Here is a tiny trained network, its code and every weight. The questions are about switching its units off for an input and a class, where a switched-off unit gives its printed mean instead of its output.

import numpy as np


def w(rows, s, z=0):
    codes = np.array(rows[::2]) - 128.0
    scale = np.full(codes.shape[1], s)
    scale[-1] = z or s
    return codes * scale


def norm(h):
    return h / np.sqrt((h * h).mean(-1, keepdims=True) + 1e-5)


def f(y):
    return y / 2 * (1 + np.tanh(0.7978845608 * (y + 0.044715 * y**3)))


def log_softmax(a):
    a = a - a.max(-1, keepdims=True)
    return a - np.log(np.exp(a).sum(-1, keepdims=True))


def net(x, mask):
    res = np.array(x, float).reshape(1, 3) / 4 @ E
    u = 0
    for l in range(3):
        y = f(norm(res) @ A[l][:, :-1].T + A[l][:, -1])
        res = res + np.where(mask[u : u + 10], y, B[l][:, -1]) @ B[l][:, :-1]
        u += 10
    return log_softmax(norm(res)[-1] @ U[:, :-1].T + U[:, -1])


A, B = {}, {}
E = w([
[177,171,172,124,89,230,106],'x0',
[96,205,77,27,62,106,161],'x1',
[137,6,95,89,67,169,142],'x2',
],0.0015)
A[0] = w([
[114,137,99,160,120,146,145,129],'L0N1',
[101,94,122,139,105,133,127,230],'L0N2',
[93,214,219,111,190,94,80,83],'L0N3',
[103,197,111,47,43,112,172,245],'L0N4',
[165,72,193,205,181,152,111,76],'L0N5',
[78,91,71,144,154,45,183,41],'L0N6',
[77,128,135,132,139,158,144,125],'L0N7',
[145,93,146,134,139,125,58,126],'L0N8',
[210,148,173,125,83,167,97,228],'L0N9',
[127,6,126,70,78,179,153,254],'L0N10',
],0.0025,0.00061)
B[0] = w([
[121,128,126,123,132,132,112,128],'L0N1',
[143,187,132,145,131,97,104,157],'L0N2',
[215,84,42,144,41,48,5,183],'L0N3',
[105,124,62,252,208,174,192,211],'L0N4',
[67,182,84,176,97,124,232,195],'L0N5',
[179,159,235,58,225,174,102,154],'L0N6',
[128,128,128,132,120,122,122,127],'L0N7',
[46,154,97,154,129,152,144,143],'L0N8',
[22,114,147,145,176,34,119,186],'L0N9',
[216,209,77,187,134,40,56,252],'L0N10',
],0.0017,0.0015)
A[1] = w([
[136,171,132,156,71,214,107,73],'L1N1',
[110,214,174,139,188,112,113,76],'L1N2',
[107,186,109,4,73,123,163,49],'L1N3',
[111,19,120,77,69,153,140,39],'L1N4',
[164,169,174,121,80,237,125,45],'L1N5',
[179,76,220,154,166,118,49,63],'L1N6',
[60,78,104,115,156,39,155,77],'L1N7',
[150,19,103,82,70,162,130,1],'L1N8',
[44,133,84,180,130,133,125,126],'L1N9',
[116,125,128,145,64,88,115,110],'L1N10',
],0.0031,0.00085)
B[1] = w([
[148,95,174,64,176,92,139,223],'L1N1',
[182,125,97,140,48,76,97,254],'L1N2',
[54,80,157,204,105,163,148,184],'L1N3',
[141,239,151,167,122,39,61,137],'L1N4',
[94,90,207,87,176,50,126,168],'L1N5',
[76,124,81,119,77,141,185,255],'L1N6',
[132,115,223,67,168,125,101,229],'L1N7',
[161,253,119,173,120,53,64,168],'L1N8',
[175,98,127,109,106,147,135,211],'L1N9',
[150,159,106,117,174,138,151,152],'L1N10',
],0.0029,0.00068)
A[2] = w([
[162,86,135,167,229,153,79,127],'L2N1',
[148,182,91,149,160,35,116,150],'L2N2',
[96,72,190,222,174,162,112,113],'L2N3',
[225,72,59,66,101,153,183,120],'L2N4',
[28,186,81,70,82,157,170,36],'L2N5',
[47,193,105,25,106,152,183,133],'L2N6',
[114,229,97,121,90,77,89,101],'L2N7',
[152,191,227,137,49,248,96,157],'L2N8',
[51,2,151,40,138,245,166,1],'L2N9',
[77,103,250,31,177,80,100,115],'L2N10',
],0.0025,0.0013)
B[2] = w([
[110,161,139,110,50,167,177,172],'L2N1',
[135,112,179,95,74,147,49,249],'L2N2',
[52,102,73,145,94,167,174,167],'L2N3',
[112,224,163,53,177,211,152,147],'L2N4',
[129,78,104,236,118,148,168,112],'L2N5',
[119,39,133,182,111,200,189,142],'L2N6',
[175,87,157,219,110,115,68,196],'L2N7',
[97,84,98,54,227,22,111,148],'L2N8',
[193,194,107,168,79,60,29,120],'L2N9',
[88,90,185,31,253,143,161,157],'L2N10',
],0.0024,0.0013)
U = w([
[66,72,79,241,87,188,219,174],'0',
[211,178,130,165,74,45,1,148],'1',
[81,76,197,10,232,97,156,146],'2',
[189,245,84,38,113,239,161,2],'3',
],0.0085,0.0033)

Each question gives the input, the list of numbers given to net, and the class t.
The units are the neurons (one row each of A and B). Each row of codes is followed by its name. A weight is (code - 128) times the scale printed after its matrix; where a second scale follows, it is the last column's (A, B and U).
mask holds one flag per neuron, layer by layer. A switched-off neuron (its flag False) gives its mean, the last column of its row in B, instead of its output. The means were averaged over made-up inputs and are rounded, as every weight is.
A unit's drop is (log p(t) with every unit on - log p(t) with that unit switched off) / (log p(t) with every unit on - log p(t) with every unit switched off).
The circuit of an input: a set's keep is (log p(t) with only the set's units on - log p(t) with every unit switched off) / (log p(t) with every unit on - log p(t) with every unit switched off). Starting from the 12 units with the biggest drops (on a tie, the unit counted first), units are removed one at a time, each time the one whose removal leaves the highest keep (on an exact tie, the one counted first), for as long as the keep stays at least 0.8.
circuit, biggest first: the units of the circuit, biggest drop first
unit that matters most: the unit with the biggest drop
k most important neurons: the k neurons with the biggest drops, biggest first
k most important neurons of layer l: the k neurons of layer l with the biggest drops, biggest first
input [1,-4,5], class 1: circuit, biggest first : (L1N8)
input [5,-2,-4], class 2: 2 most important neurons of layer 1 : (L1N8, L1N1)
input [7,8,-3], class 0: circuit, biggest first : (L1N3, L2N5, L2N6)
input [-3,0,0], class 3: 2 most important neurons of layer 1 : (L1N5, L1N1)
input [-2,-5,8], class 1: circuit, biggest first : (L1N8, L1N4)
input [-5,-4,2], class 2: 3 most important neurons : (L1N7, L0N4, L1N3)
input [-8,-4,8], class 1: circuit, biggest first : (L1N8, L1N4)
input [-3,2,-2], class 3: 4 most important neurons of layer 1 : (L1N5, L1N8, L1N4, L1N1)
input [-8,-8,-5], class 0: 2 most important neurons : (L1N1, L1N5)
input [0,-1,0], class 3: 3 most important neurons : (L1N9, L2N4, L1N6)
input [8,-7,-5], class 2: circuit, biggest first : (L2N8, L1N5, L0N10)
input [-5,-3,1], class 2: 2 most important neurons : (L1N7, L0N4)
input [-6,6,1], class 0: circuit, biggest first : (L1N3, L2N5)
input [-4,0,4], class 1: 4 most important neurons : (L0N9, L1N8, L1N1, L1N5)
input [8,6,6], class 2: 3 most important neurons : (L1N5, L2N8, L1N1)
input [-1,5,4], class 0: most important neuron : (L0N3)
input [7,-7,-6], class 0: 3 most important neurons of layer 0 : (L0N10, L0N6, L0N9)
input [2,-1,-2], class 3: 2 most important neurons of layer 1 : (L1N8, L1N4)
input [7,0,6], class 2: 3 most important neurons : (L1N5, L0N3, L1N1)
input [6,5,-7], class 1: unit that matters most : L1N2
input [4,5,5], class 0: 3 most important neurons : (L1N3, L0N3, L1N2)
input [-1,-2,0], class 3: 2 most important neurons : (L0N5, L2N4)
input [4,0,-3], class 2: 3 most important neurons : (L0N10, L1N1, L1N8)
input [-1,3,3], class 3: 4 most important neurons : (L0N4, L0N10, L1N6, L2N4)
input [-5,3,6], class 1: 2 most important neurons : (L1N8, L1N4)
input [-8,8,-1], class 0: 2 most important neurons of layer 0 : (L0N9, L0N4)
input [-1,5,2], class 0: most important neuron of layer 1 : (L1N3)
input [1,-2,-2], class 3: 2 most important neurons of layer 0 : (L0N10, L0N5)
